The rows of each cloud lie close to a flat space through zero, with a little noise; how many dimensions that space has follows each cloud.

viv (9 x 4):
[[ -1.8  -1.8 -16.8 -25.5]
 [ 10.9   1.8  -3.3  -5.4]
 [ -3.9  -0.2 -24.9  -9.3]
 [ 27.7   3.8 -17.5 -21.2]
 [ -4.2  -2.6 -30.8 -30.1]
 [-17.3  -0.4  31.7  31.3]
 [  7.9  -0.2   3.2 -17.6]
 [ 26.4   4.7  26.6  -9.3]
 [ 21.0   3.4  33.8  22.8]]
 -> 3

siz (8 x 4):
[[-16.1 -11.3 -14.7 -12.1]
 [  8.0   5.0   6.7   4.9]
 [  1.3   1.7   0.5   0.5]
 [ 40.3  28.2  38.1  31.3]
 [  2.0   0.4   1.3   2.1]
 [ 25.1  16.7  24.2  18.0]
 [  5.1   3.6   5.1   4.0]
 [ 29.6  20.7  28.0  21.9]]
 -> 1

Rim (9 x 4):
[[ -5.1   1.8  21.8  -3.0]
 [ -4.6 -17.2   4.7   1.0]
 [-13.3  -5.4  53.7 -10.2]
 [  2.2  -7.9 -15.2   2.7]
 [  2.0 -15.3 -21.6   2.5]
 [ -4.6  18.3  41.6  -6.1]
 [ -9.6 -12.8  37.4  -3.1]
 [ -3.7  -3.8  12.4  -1.2]
 [ 13.5  13.4 -45.7   7.2]]
 -> 2

Bogi, 6 rows:
[[  0.4  29.6  -4.8 -33.6]
 [ -8.5   3.2  24.9   7.5]
 [  0.2 -19.1  -8.9  22.2]
 [ 11.1 -28.4 -32.3  24.6]
 [  0.5  17.4   6.5 -17.9]
 [  4.3  13.0  -8.2 -21.4]]
 -> 2

Nili (9 x 4):
[[ -4.2  -0.4  -0.7 -15.5]
 [ 18.0   4.2   5.8  67.3]
 [  3.6   0.4   1.0  10.8]
 [ -6.0  -1.1  -0.6 -17.6]
 [ -2.6  -1.7  -1.6 -10.8]
 [ -1.3  -0.5   0.8  -4.9]
 [  6.2   2.3   1.6  26.2]
 [ -6.1  -3.2  -0.8 -24.0]
 [ 15.5   5.2   3.8  64.0]]
 -> 1

[[-36.1   7.2  41.9 -33.1]
 [-22.7   2.6  20.1  -5.9]
 [-15.2  -0.5  -5.3  22.8]
 [-27.2  -0.9  20.0   2.1]
 [ -7.9   2.1  24.0 -32.6]
 [-13.3  -0.5  -5.0  27.0]
 [-12.4   2.2  10.3   0.4]
 [ 22.2  -3.5 -23.2  12.8]
 [ 11.3   0.4 -12.6   6.7]]
 -> 2

bev, 9 rows:
[[  1.1  -6.2 -18.5  -5.2]
 [ 16.4   2.8   0.4  -2.8]
 [ 21.0   2.9 -23.3 -12.0]
 [  2.3 -13.8  -8.8  -1.3]
 [ 51.3 -20.2 -33.4 -19.2]
 [ 24.5 -11.7   0.8  -1.3]
 [-21.3 -12.3  -2.3   5.0]
 [ 28.2  15.7 -35.9 -20.2]
 [ -5.2  18.6  19.6   4.5]]
 -> 3

kirom, 9 rows:
[[  9.8 -19.7 -13.7   0.7]
 [-10.7  23.7  17.8  -3.7]
 [ -8.6  17.1  18.7   1.2]
 [ 18.4 -30.0 -26.0   2.1]
 [  5.5  -6.8  -6.0   5.1]
 [-27.2  52.0  44.1  -4.9]
 [  6.3 -19.7 -14.3   0.0]
 [  5.3  -8.3  -9.6   1.8]
 [ -8.3  20.3  18.4  -4.5]]
 -> 1

veb (9 x 4):
[[ 19.0  16.0   3.6 -11.1]
 [-10.4  -8.3  -2.5   4.7]
 [ 13.4   8.2   3.7  -7.5]
 [-41.9 -34.9  -7.1  23.6]
 [-29.8 -25.0  -5.6  17.4]
 [ 22.4  19.4   4.8 -12.7]
 [ 38.4  30.0   5.9 -22.1]
 [  2.5   0.9   0.6  -0.9]
 [-19.8 -17.2  -4.0  12.8]]
 -> 1

dil (8 x 4):
[[ -2.5  -2.7 -10.3 -17.8]
 [  3.7   2.3  13.9  15.4]
 [ -3.0  -3.1 -14.4 -24.6]
 [ -2.4   0.1  -5.6  -9.7]
 [ -0.8   0.4  -4.3  -6.7]
 [ -2.2  -2.6  -6.6 -10.3]
 [-18.1  -9.3 -40.2 -74.8]
 [  0.0  -3.3 -12.7 -19.2]]
 -> 1

zusa, 8 rows:
[[ -3.8   0.0   0.8   2.7]
 [ 12.8  -1.6  -6.4 -12.2]
 [ 40.2  -9.2 -21.5 -42.7]
 [-21.2   1.8  10.4  22.2]
 [  9.3  -0.1  -4.7  -8.3]
 [ 40.8  -8.0 -23.3 -42.8]
 [  4.6   1.3  -0.8  -4.2]
 [-15.2   2.1   7.2  14.8]]
 -> 1

rulu:
[[ 11.9 -12.3   0.4   2.6]
 [-35.0  -8.1 -10.5   5.6]
 [-29.5   8.3   2.9 -32.3]
 [-13.0   1.8   1.3 -22.1]
 [  5.6   0.5  -4.0  19.7]
 [ -5.6  29.5  -1.1  36.8]
 [-13.7  15.9   3.2 -13.7]
 [ 43.4  -1.4   5.1  25.2]
 [-13.1 -31.7  -9.4  -0.8]]
 -> 3

[[ -4.1  17.3  24.7  -7.7]
 [  0.2  -2.5  -2.6   3.8]
 [  2.6 -20.3 -32.3  13.6]
 [  2.6  -2.9  -6.9   2.2]
 [ -2.0  -7.0  -8.3   1.8]
 [ -1.3  -9.4 -17.4   6.7]
 [  0.4 -39.6 -59.1  24.6]
 [ -0.1  18.4  25.1 -11.8]
 [  0.0 -23.3 -28.5  10.7]]
 -> 1

zus, 8 rows:
[[ -1.1  -2.0   0.9  -2.3]
 [ 13.7  25.7  38.5  63.1]
 [  9.9  12.4  24.5  37.0]
 [ -3.8  -5.9  -9.8 -14.5]
 [ -3.3  -1.6  -2.5  -3.1]
 [  4.3   8.5  12.0  19.3]
 [  0.7   4.5   6.3  10.7]
 [ -3.7  -6.5 -12.1 -18.2]]
 -> 1

fota:
[[ -4.7  -2.7  10.2  11.1]
 [  7.9  -8.7   2.6   3.3]
 [ -0.6  22.2 -21.4 -40.8]
 [ 15.0 -26.1 -21.1  17.9]
 [-18.9  -2.4 -15.4  33.0]
 [-24.7  34.6   2.4 -13.0]
 [-12.2  -0.3  -8.2  21.7]
 [ -6.3  -2.3 -28.3   9.5]
 [ 11.3 -24.6  -2.3  28.2]]
 -> 3

pade:
[[  0.8   0.5  14.8  -3.6]
 [-27.1  21.4 -17.7   1.8]
 [-12.2   2.5   5.5   1.7]
 [ 11.8 -13.6  64.1  -4.7]
 [ 19.3 -14.9  29.6  -3.7]
 [ -4.0  -4.3  15.0  -4.2]
 [ 25.2 -10.3 -11.9  -4.5]
 [-10.6   4.3  16.1   4.9]
 [-40.1  20.7   4.9   3.2]]
 -> 2

mosuk (9 x 4):
[[-35.2   2.3 -27.2  13.2]
 [  5.2  12.6 -23.7  24.5]
 [  1.2   5.7 -13.2  13.1]
 [  2.1  19.3  13.6  10.3]
 [ 16.4 -23.8  22.6 -32.2]
 [ 15.5 -12.8  29.7 -26.2]
 [  3.4   8.4  12.8   0.7]
 [-15.8  14.0 -12.3  18.5]
 [-26.9  16.3 -12.4  17.0]]
 -> 3

[[  0.1  -0.1   1.9  -0.3]
 [ -1.4   0.1   2.9  -1.7]
 [-46.9  -5.2  52.7  -2.6]
 [ 36.2   2.1 -36.4   2.5]
 [ -3.7   1.8   3.6  -0.5]
 [ 23.9   2.0 -24.0   0.8]
 [  0.7  -2.3  -2.6   2.0]
 [ 23.0   0.8 -29.1  -0.7]]
 -> 1

geti:
[[ -2.0   1.1   0.1   1.7]
 [  9.4  -2.7   1.8 -17.1]
 [  8.7  -1.3   0.6 -11.8]
 [-20.3   4.4  -2.4  30.6]
 [ 19.4  -4.1   1.5 -27.7]
 [-30.4   6.0  -3.7  44.7]
 [ -6.8   2.1  -0.6  10.9]
 [-37.7   8.0  -5.2  57.3]
 [-11.1   0.9  -2.1  17.3]]
 -> 1

vopim, 9 rows:
[[  1.4   8.2 -13.4  17.3]
 [-10.7  -5.2 -36.1  11.4]
 [ 11.9  19.8  30.0   4.9]
 [-21.4 -21.2   2.6 -38.5]
 [ -9.2 -12.3   0.0 -19.0]
 [-11.4  -9.0 -15.9  -5.1]
 [ 11.0 -38.0 -23.6  -1.1]
 [  3.2 -31.6   5.7 -24.0]
 [  4.8 -12.2  16.0 -17.3]]
 -> 3

[[ -5.4  -1.6   4.0  -3.5]
 [ 43.0 -11.2 -22.3  10.8]
 [ 36.1  -7.9 -23.1  10.0]
 [-28.8   3.9  16.4  -6.8]
 [ 12.6 -10.6  -1.2  -2.0]
 [ -8.8  16.3 -10.3   9.0]
 [ 11.1  10.6 -17.8  13.7]
 [-31.0 -23.0  44.3 -25.6]
 [  1.2   4.2  -6.0   2.5]]
 -> 2

[[ 11.9  -1.8   3.7  -5.7]
 [-10.3   2.0  -1.9   7.2]
 [-13.4   4.1  -6.6   8.2]
 [-54.2   8.7 -20.8  27.1]
 [ 44.8  -6.2  22.2 -24.0]
 [ -7.2  -0.4  -3.3   7.0]
 [ 38.9  -2.1  19.8 -16.8]
 [ 14.9  -1.7   7.0  -9.8]
 [-24.3   3.6 -10.3  13.7]]
 -> 1

darur:
[[  2.4  -0.4  -9.3  -1.2]
 [ -4.5  13.2  45.9  -4.9]
 [  2.2  -2.4 -12.9   4.2]
 [ -0.3  13.8  52.1  -3.4]
 [ -5.1  16.8  62.0  -3.0]
 [ -0.4  -0.6  -3.9   1.2]
 [ -1.1  -2.3  -2.2   2.4]
 [  0.3  -5.9 -21.3  -1.3]
 [  4.6  -9.8 -34.6   1.8]]
 -> 1

tufu (7 x 4):
[[-15.1   7.2  40.2 -13.3]
 [  8.8 -11.0  -1.6  -7.5]
 [-21.9   3.6  62.6 -28.6]
 [ -7.4   4.0  12.9  -1.8]
 [ -3.2  -1.1  10.8  -6.4]
 [ -9.6  14.3  -0.1  17.3]
 [ -5.2   3.0  17.5  -8.0]]
 -> 2

[[ -5.8  -1.4   1.3   4.7]
 [ 32.1  23.9 -42.6  19.3]
 [ 11.0   4.6   1.7  -7.8]
 [-22.8 -15.2  14.2   5.2]
 [  7.9   4.0  -7.2   1.0]
 [-20.5 -14.8  24.7  -9.7]
 [-34.8 -26.1  20.7  11.9]]
 -> 2

Musa:
[[ -8.7 -27.0  -2.2 -14.4]
 [-12.8 -36.7   0.8 -16.9]
 [ -1.3  -2.5  -1.7  -3.3]
 [  8.6  24.1   0.3  12.0]
 [ 17.7  46.1  -0.5  23.2]
 [ -9.7 -25.7  -0.1 -10.2]
 [ -0.9  -0.4   0.8   0.6]
 [ 15.8  53.7   1.6  26.9]
 [  2.8  10.9  -0.3   7.6]]
 -> 1

[[-14.0  35.8  48.7   3.6]
 [ -1.1  19.0  26.1  -7.6]
 [ -0.9 -13.0 -20.5   8.7]
 [  8.9 -16.2 -20.7  -5.0]
 [-18.4   8.4   8.3  18.9]
 [ -8.9   4.3   0.3   8.4]
 [ -5.5  27.2  37.4  -6.7]
 [-28.1  11.0  10.8  28.5]
 [ -0.6   3.2   5.9   1.2]]
 -> 2

devug:
[[  2.9 -29.4 -37.3  24.9]
 [ -8.5  -8.4   1.8   1.0]
 [-21.6  11.5  43.2 -27.1]
 [  7.7   3.1  -8.5   5.6]
 [ -5.9   9.4  24.1 -12.8]
 [  9.2  -3.8 -15.7   8.1]]
 -> 2

bod (9 x 4):
[[  0.2   6.6  24.3   1.2]
 [  2.6 -14.3 -14.9  -3.4]
 [ 12.6 -16.0  -0.2   7.0]
 [ -6.2  26.3 -15.4  12.0]
 [ -4.0   1.5  -3.8  -3.9]
 [ -6.0  19.2  13.6   3.5]
 [-13.7  -9.6 -39.5 -22.1]
 [-28.4 -24.7 -32.1 -55.1]
 [  0.5  -2.7  19.7  -3.4]]
 -> 3

revi (7 x 4):
[[ -5.5  -2.5   5.0  10.5]
 [  2.4   2.6  -2.9  -4.4]
 [  2.8   1.5   0.7  -3.6]
 [-17.5  -2.7  15.6  32.8]
 [ 14.5   1.1 -11.8 -27.8]
 [ -1.2  -3.2  -0.9  -0.9]
 [ 34.2   2.5 -26.9 -63.7]]
 -> 1

vodi:
[[ 22.3 -15.0   5.1 -35.3]
 [-16.4 -31.6 -21.8  -5.3]
 [ 15.7   4.3  13.8 -15.3]
 [ 19.3 -11.8   6.8 -29.0]
 [ -0.6   1.8   1.1   2.7]
 [ -3.6  -6.8  -6.6   1.7]
 [ -3.3 -21.3 -11.3 -14.2]
 [-16.0  23.1  -1.7  37.5]
 [ 24.1  32.5  29.2  -9.2]]
 -> 2

[[  3.9 -20.0  -9.8   5.4]
 [ -3.3   7.1   5.6  -5.2]
 [  0.9  -4.1  -2.8   1.0]
 [  4.5 -18.6  -7.1   3.3]
 [  7.9 -46.3 -19.4  11.9]
 [ -6.6  28.9  15.3  -9.4]
 [  6.7 -10.3 -13.2   8.1]
 [  4.1 -65.5 -13.7   3.4]
 [ -8.9 -37.7   5.3  -8.5]]
 -> 2

Gikin:
[[-12.9   7.5  -2.2  26.9]
 [ -6.5  11.8   5.4  -4.9]
 [ 12.2  -5.9   8.2 -15.2]
 [ 16.2 -18.9  10.5  12.4]
 [ -2.9   2.8   5.5  18.8]
 [ 10.9  -5.8  29.3  43.1]
 [-10.7   7.3   0.0  36.3]
 [ -6.7  -3.0 -29.1 -17.6]
 [  8.4   8.7  53.5  -2.7]]
 -> 3

pofa, 9 rows:
[[ 14.8   3.7  -8.5 -10.7]
 [ 15.2   4.8  -8.7 -15.9]
 [  4.2 -14.7  20.1  -7.0]
 [-22.5 -13.6  24.6  17.0]
 [ -0.4  15.6 -24.1   4.2]
 [ 18.0 -29.4  45.3 -26.6]
 [  0.6   4.7  -5.8   0.1]
 [-13.1 -26.2  41.6   4.1]
 [ 20.8  -3.6   6.1 -17.7]]
 -> 2

Nor, 9 rows:
[[ -3.0  -4.7  -0.6   3.0]
 [-21.5 -20.7  -4.8  14.7]
 [-55.7 -52.8 -12.3  38.9]
 [ 12.8  11.5   2.0  -7.8]
 [-17.3 -15.4  -2.9   9.8]
 [ 15.0  14.9   3.4  -9.8]
 [ -8.8  -7.8  -1.6   4.8]
 [  0.1  -0.5   1.0  -0.9]
 [-21.4 -19.9  -5.2  14.2]]
 -> 1

gunu (9 x 4):
[[ 12.9 -35.4  38.5  -0.5]
 [  1.1  -1.0   3.3   0.4]
 [ -6.8  14.3 -16.2   0.4]
 [-14.1  27.0 -27.7   0.9]
 [  2.2  -5.2   5.1  -0.1]
 [  5.7 -12.7  13.7  -0.2]
 [  3.7  -9.9   9.5  -1.1]
 [ 16.7 -38.7  40.7  -0.1]
 [-14.8  30.8 -34.2  -1.2]]
 -> 1

[[-21.0  53.1  -0.3  14.2]
 [  0.1   6.6  -6.8   4.5]
 [ -5.2  10.3   4.5   2.2]
 [ 11.9 -33.6  -2.1  -8.2]
 [ -5.3  26.1 -17.6  14.2]
 [ -3.4  -2.6  15.3  -6.3]
 [  9.9 -29.3   2.0  -8.4]
 [  2.5  24.5 -37.3  21.3]
 [ -8.2  32.5 -12.0  13.4]]
 -> 2

[[ -0.2  -2.5   4.3  -2.6]
 [-22.0 -30.9  25.1  31.3]
 [ 16.5  13.6 -20.9  -6.4]
 [ -3.3  17.4   0.5 -26.5]
 [-31.5  14.0  16.2 -31.8]
 [-13.2   1.8  14.1 -12.9]
 [ 28.5   7.2 -17.4  -7.2]
 [-24.1  -4.6 -11.7  26.1]
 [-14.3  18.4 -11.8 -13.0]]
 -> 3

zigiz (9 x 4):
[[-36.1  32.3 -15.4  23.4]
 [ -3.2  -2.2 -24.2   0.1]
 [ 14.0  11.7   1.0  23.8]
 [ 25.9 -10.0  31.9  -0.5]
 [ -1.5   8.4   8.8   8.3]
 [-14.9   7.5   3.9  -5.8]
 [-29.9  -3.5  45.9 -20.2]
 [-25.9  -2.7 -11.6 -15.3]
 [ -6.7   2.5   6.2   1.3]]
 -> 3

[[ 39.1 -20.0 -34.7  63.6]
 [-22.2  12.6  16.9 -33.7]
 [ -7.8   6.1   8.0 -14.9]
 [  3.4  -0.9  -2.4   4.2]
 [  2.8  -0.7  -3.2   6.2]
 [  8.6  -4.9  -7.7  13.0]
 [ -5.9   3.1   4.6  -6.6]
 [ -4.8   0.8   3.5  -6.7]]
 -> 1

[[-25.7   7.3 -35.0  27.9]
 [-24.3   7.5 -30.8  24.5]
 [-15.1   5.4 -20.3  16.2]
 [  1.0   0.6   0.7  -2.1]
 [-12.5   4.0 -14.5  13.1]]
 -> 1

[[ 10.8   0.3   5.5  -3.6]
 [-46.3  13.3 -20.8  11.8]
 [ 36.7  -8.7  16.5  -9.4]
 [-27.6   8.6 -11.1   3.6]
 [-63.1  17.6 -27.4  12.8]
 [ -6.5   1.4  -4.0   0.1]
 [ 14.4  -2.3  10.9  -4.9]
 [ -1.2  -1.7  -1.6   0.9]
 [ -8.3   3.1  -3.6   1.3]]
 -> 1

Lem:
[[-25.5 -38.8 -50.4  10.0]
 [  1.4 -11.3  -6.5  -2.5]
 [ -2.0  11.6  13.1   3.8]
 [  0.5 -21.4  10.3  -4.6]
 [ -3.3  18.5  41.8   0.5]
 [ -9.2 -18.5  21.6   1.7]
 [ 12.5  15.8  22.0  -5.2]
 [  0.4  -0.4  25.3  -0.9]
 [  7.8  31.7   4.4   0.2]]
 -> 3

lud, 9 rows:
[[ -3.4  47.8  19.7  15.9]
 [ -0.8 -15.2  -7.1  -3.0]
 [  0.0  27.0   9.8  10.7]
 [  1.2 -24.1  -6.1  -5.1]
 [ -1.4  17.9   6.8   7.0]
 [  0.2   2.0   0.2   1.2]
 [  2.5 -70.3 -26.6 -20.7]
 [  0.9 -12.2  -1.2  -5.6]
 [  0.0  -5.6   0.6  -2.0]]
 -> 1

[[  5.7  17.4  16.4   1.6]
 [ 24.7  -0.1 -21.6 -46.8]
 [ -7.1   6.8  14.6  18.3]
 [ 17.1  -0.5  23.9  -8.6]
 [ -3.7  22.7  11.9   6.9]
 [  5.1 -18.0 -31.3 -26.4]
 [-20.7  20.1 -25.8  14.9]
 [ -2.0  17.0   3.9   4.1]]
 -> 3
